[[ 28  24  53  55 -49  31  14  18   8   5 -23  36  15]
 [ -1  32 -15 -29  23  -4 -15   2   3  25 -40 -16  58]
 [ -9 -45 -18 -44 -11   9  -8 -17 -22 -15 -51 -35 -62]]
->
[[ 24  53  55 -49  31  14  18   8   5 -23  36  15  28]
 [ 32 -15 -29  23  -4 -15   2   3  25 -40 -16  58  -1]
 [-45 -18 -44 -11   9  -8 -17 -22 -15 -51 -35 -62  -9]]

[[  0  13 -13]
 [-10   3   3]
 [ 22 -74 -20]
 [ 24 -38  -4]]
->
[[ 13 -13   0]
 [  3   3 -10]
 [-74 -20  22]
 [-38  -4  24]]

[[ 11 -35 -34 -12]
 [-12 -67  43  47]]
->
[[-35 -34 -12  11]
 [-67  43  47 -12]]

[[ 15  -7  41 -24]
 [-56   2 -36  16]
 [-12 -10 -33 -23]
 [-44   8 -66  48]
 [ 23  -3  38  17]]
->
[[ -7  41 -24  15]
 [  2 -36  16 -56]
 [-10 -33 -23 -12]
 [  8 -66  48 -44]
 [ -3  38  17  23]]

[[ 29  53 -11 -20 -12  80]
 [ 28  21 -55 -15  14 -12]
 [ 29  75  19 -15  51  18]
 [ 29  75 -11 -15 -29 -43]
 [ 29  75  20 -15  51  24]
 [ 29  75 -11 -15 -31 -46]
 [ 30  75 -11 -14 -31 -49]]
->
[[ 53 -11 -20 -12  80  29]
 [ 21 -55 -15  14 -12  28]
 [ 75  19 -15  51  18  29]
 [ 75 -11 -15 -29 -43  29]
 [ 75  20 -15  51  24  29]
 [ 75 -11 -15 -31 -46  29]
 [ 75 -11 -14 -31 -49  30]]

[[ -7 -42  26 -32  12]
 [  6 -19  32  -6  -4]
 [ -4  14 -43  -2 -11]
 [ 27 -12 -24 -16  20]
 [  0  33  20  38 -19]
 [-27 -45  27 -43  18]
 [-22  30 -64  12  18]
 [-32  18  44  31  10]
 [-11  19  28  28 -18]
 [-19  15  25  22  12]]
->
[[-42  26 -32  12  -7]
 [-19  32  -6  -4   6]
 [ 14 -43  -2 -11  -4]
 [-12 -24 -16  20  27]
 [ 33  20  38 -19   0]
 [-45  27 -43  18 -27]
 [ 30 -64  12  18 -22]
 [ 18  44  31  10 -32]
 [ 19  28  28 -18 -11]
 [ 15  25  22  12 -19]]

[[ -9  -8  12  10   0 -10  -7  20]
 [-45 -76   1   3  39 -74 -24 -49]
 [ -5  -8  39  32  -4 -11  14  17]
 [-11 -13  31   7 -16  -4  20  10]
 [-13 -12  31   9 -17  -7  20  11]
 [-35 -72  12   6  36 -47 -27 -34]
 [-41 -75   4   5  40 -68 -22 -48]
 [ -8  -6  11   6   0 -12  -6  22]
 [-40 -77   4   5  40 -63 -26 -44]
 [ -8  -6  25  20  -1 -12   4  16]
 [-30 -69  13   8  35 -37 -25 -30]
 [ 19  27  51  -6 -11  -8  37   8]]
->
[[ -8  12  10   0 -10  -7  20  -9]
 [-76   1   3  39 -74 -24 -49 -45]
 [ -8  39  32  -4 -11  14  17  -5]
 [-13  31   7 -16  -4  20  10 -11]
 [-12  31   9 -17  -7  20  11 -13]
 [-72  12   6  36 -47 -27 -34 -35]
 [-75   4   5  40 -68 -22 -48 -41]
 [ -6  11   6   0 -12  -6  22  -8]
 [-77   4   5  40 -63 -26 -44 -40]
 [ -6  25  20  -1 -12   4  16  -8]
 [-69  13   8  35 -37 -25 -30 -30]
 [ 27  51  -6 -11  -8  37   8  19]]
